Below are the code and all the weights of a small trained network. Each question names an input and a target symbol and asks about switching units off, where a switched-off unit gives its printed mean instead of its output.

import numpy as np


def w(rows, s, z=0):
    codes = np.array(rows[::2]) - 128.0
    scale = np.full(codes.shape[1], s)
    scale[-1] = z or s
    return codes * scale


def norm(h):
    return h / np.sqrt((h * h).mean(-1, keepdims=True) + 1e-5)


def f(y):
    return y / 2 * (1 + np.tanh(0.7978845608 * (y + 0.044715 * y**3)))


def softmax(a):
    e = np.exp(a - a.max(-1, keepdims=True))
    return e / e.sum(-1, keepdims=True)


def log_softmax(a):
    a = a - a.max(-1, keepdims=True)
    return a - np.log(np.exp(a).sum(-1, keepdims=True))


def net(x, mask):
    ids = ['ΔΘΞΣΨαβγεζημπτφω'.index(c) for c in x.split()]
    T = len(ids)
    res = E[ids] + P[:T]
    q, k, v = (norm(res) @ M[0].T for M in (Q, K, V))
    z = softmax(np.where(np.tri(T) > 0, q @ k.T / 3**0.5, -1e9)) @ v
    res = res + np.where(mask[0], z, O[0][:, -1]) @ O[0][:, :-1]
    y = f(norm(res) @ A[0][:, :-1].T + A[0][:, -1])
    res = res + np.where(mask[1:17], y, B[0][:, -1]) @ B[0][:, :-1]
    return log_softmax(norm(res)[-1] @ U[:, :-1].T + U[:, -1])


Q, K, V, O, A, B = {}, {}, {}, {}, {}, {}
E = w([
[212,141,105,142,165,49,136],'Δ',
[104,167,199,192,104,139,95],'Θ',
[166,122,95,166,103,163,130],'Ξ',
[108,142,147,75,116,72,171],'Σ',
[114,198,133,198,182,56,99],'Ψ',
[117,197,221,187,252,70,145],'α',
[141,141,216,218,156,110,75],'β',
[174,161,131,181,231,193,145],'γ',
[222,68,106,66,134,146,76],'ε',
[212,138,165,118,192,111,64],'ζ',
[116,78,157,117,125,191,135],'η',
[132,189,80,113,187,73,141],'μ',
[78,214,89,142,158,140,91],'π',
[164,104,111,109,138,67,170],'τ',
[192,150,178,91,82,160,83],'φ',
[60,91,70,143,180,58,148],'ω',
],0.021)
P = w([
[145,137,141,79,80,144,2],'0',
[169,117,136,93,92,130,37],'1',
[187,79,101,70,114,111,66],'2',
[195,93,106,81,114,105,105],'3',
[176,72,87,30,119,98,125],'4',
[193,106,133,71,106,105,160],'5',
[210,69,93,50,130,99,169],'6',
[209,96,131,73,117,106,198],'7',
[200,91,121,59,118,102,217],'8',
[223,66,113,62,136,95,228],'9',
[250,78,128,86,125,100,197],'10',
],0.0031)
Q[0] = w([
[84,145,123,182,123,153,121],'h1',
[170,155,78,6,141,96,146],'h1',
[225,125,157,91,128,110,160],'h1',
],0.015)
K[0] = w([
[42,254,125,140,141,45,21],'h1',
[122,165,72,87,148,219,245],'h1',
[176,135,127,183,155,215,235],'h1',
],0.0082)
V[0] = w([
[189,190,117,136,76,68,115],'h1',
[62,4,122,203,54,167,108],'h1',
[113,55,178,108,21,68,95],'h1',
],0.0046)
O[0] = w([
[73,255,41,72,87,125,128,177],'h1',
[92,187,116,131,52,175,134,6],'h1',
[136,63,169,117,124,50,141,22],'h1',
],0.009,0.0023)
A[0] = w([
[55,148,169,137,74,87,158,135],'n1',
[216,153,72,181,36,128,109,144],'n2',
[204,118,146,218,173,122,116,156],'n3',
[148,131,71,152,186,48,164,214],'n4',
[201,144,119,133,180,96,106,56],'n5',
[169,115,146,136,207,116,113,132],'n6',
[182,106,172,115,153,112,51,178],'n7',
[199,145,141,104,198,22,144,94],'n8',
[126,195,112,172,68,113,192,149],'n9',
[136,200,131,151,125,43,108,151],'n10',
[175,80,137,158,82,167,176,98],'n11',
[152,157,26,103,12,176,160,198],'n12',
[116,160,32,98,125,130,114,163],'n13',
[168,73,73,82,133,89,176,252],'n14',
[112,14,151,76,2,175,152,121],'n15',
[8,142,42,140,114,220,100,57],'n16',
],0.0091,0.0039)
B[0] = w([
[101,132,57,63,147,189,117,137],'n1',
[59,124,111,102,162,150,202,175],'n2',
[127,106,105,78,85,173,135,211],'n3',
[123,126,146,149,136,209,140,247],'n4',
[101,103,183,100,115,88,73,195],'n5',
[96,179,166,126,60,69,125,201],'n6',
[102,189,108,176,144,127,161,217],'n7',
[128,118,98,94,136,123,95,254],'n8',
[120,58,109,71,112,140,90,152],'n9',
[145,31,121,140,116,93,162,215],'n10',
[75,75,127,51,143,127,95,149],'n11',
[114,91,2,178,92,86,169,179],'n12',
[127,110,123,150,65,155,143,198],'n13',
[124,169,151,178,133,160,133,218],'n14',
[116,54,188,143,131,136,140,176],'n15',
[209,145,157,163,111,77,113,185],'n16',
],0.0096,0.0074)
U = w([
[216,81,93,105,164,48,129,64],'Δ',
[31,157,138,165,89,190,69,67],'Θ',
[88,86,43,131,81,167,184,140],'Ξ',
[113,137,109,54,194,99,170,160],'Σ',
[82,48,106,181,168,60,53,80],'Ψ',
[67,165,196,191,228,70,153,146],'α',
[65,140,221,246,67,104,120,3],'β',
[155,187,126,106,163,250,129,218],'γ',
[224,75,120,106,123,173,50,36],'ε',
[142,184,178,80,108,94,35,174],'ζ',
[111,47,213,139,97,182,145,228],'η',
[100,166,47,129,251,126,87,69],'μ',
[186,164,86,231,86,133,80,129],'π',
[213,121,158,194,203,139,209,73],'τ',
[93,216,153,135,73,101,215,92],'φ',
[24,145,121,251,216,154,159,34],'ω',
],0.013,0.004)

Each question gives the input, a string of symbols that net reads in full, and the target symbol t.
The units are the heads (3 rows each of Q, K, V and O) and the neurons (one row each of A and B). Each row of codes is followed by its name. A weight is (code - 128) times the scale printed after its matrix; where a second scale follows, it is the last column's (O, A, B and U).
mask holds one flag per unit, heads first, then neurons. A switched-off unit (its flag False) gives its mean, the last column of its rows in O or B, instead of its output. The means were averaged over made-up inputs and are rounded, as every weight is.
A unit's drop is (log p(t) with every unit on - log p(t) with that unit switched off) / (log p(t) with every unit on - log p(t) with every unit switched off).
The circuit of an input: a set's keep is (log p(t) with only the set's units on - log p(t) with every unit switched off) / (log p(t) with every unit on - log p(t) with every unit switched off). Starting from the 12 units with the biggest drops (on a tie, the unit counted first), units are removed one at a time, each time the one whose removal leaves the highest keep (on an exact tie, the one counted first), for as long as the keep stays at least 0.8.
circuit, biggest first: the units of the circuit, biggest drop first
unit that matters most: the unit with the biggest drop
top k neurons: the k neurons with the biggest drops, biggest first
drop when u is switched off: that unit's drop, to one decimal
input π Σ β φ Θ, target Θ: circuit, biggest first => n1
input Θ ζ τ Θ α π τ β τ, target τ: top 3 neurons => n14, n4, n3
input β Ψ Ξ Θ ω γ τ Θ φ, target γ: circuit, biggest first => h1, n10
input ζ Θ Ξ β Δ Θ ζ φ φ, target Ξ: circuit, biggest first => n12, h1
input Ξ γ η Δ, target η: circuit, biggest first => n3, n4, n5, n2
input ω ζ ζ π Θ φ φ, target φ: circuit, biggest first => n7, n2, h1, n3
input γ ζ Δ, target γ: top 4 neurons => n4, n3, n2, n12
input α ω ω ε γ τ ε, target γ: top 4 neurons => n10, n7, n14, n16
input π τ π γ τ π Ξ Θ β τ, target Ξ: circuit, biggest first => h1, n16
input Ψ φ Σ π Σ, target Σ: top 2 neurons => n1, n8
input π Ξ ε, target Ξ: top 2 neurons => n12, n2
input ζ γ π ζ Ξ Ξ π β Δ, target Ξ: top 2 neurons => n2, n4
input τ ε ζ π γ Δ, target γ: top 2 neurons => n4, n3
input γ π Θ π α Θ ζ φ π τ μ, target γ: top 3 neurons => n4, n12, n13
input γ π Σ β η Θ φ ζ, target ζ: circuit, biggest first => n6
input μ π η π Ξ Θ, target Θ: top 3 neurons => n1, n12, n15
input γ π π Ψ, target Ψ: top 2 neurons => n10, n14
input ω η φ μ η ζ ζ ζ Ψ π τ, target η: drop when h1 is switched off => 0.7
input ζ π π ζ π Ξ π α ε, target Ξ: drop when n12 is switched off => 0.3
input γ Ξ η Θ η Σ φ μ, target η: drop when n10 is switched off => 0.3
input ω ζ Ξ Θ Σ Ψ Ξ Θ Ψ ζ, target ζ: unit that matters most => n5
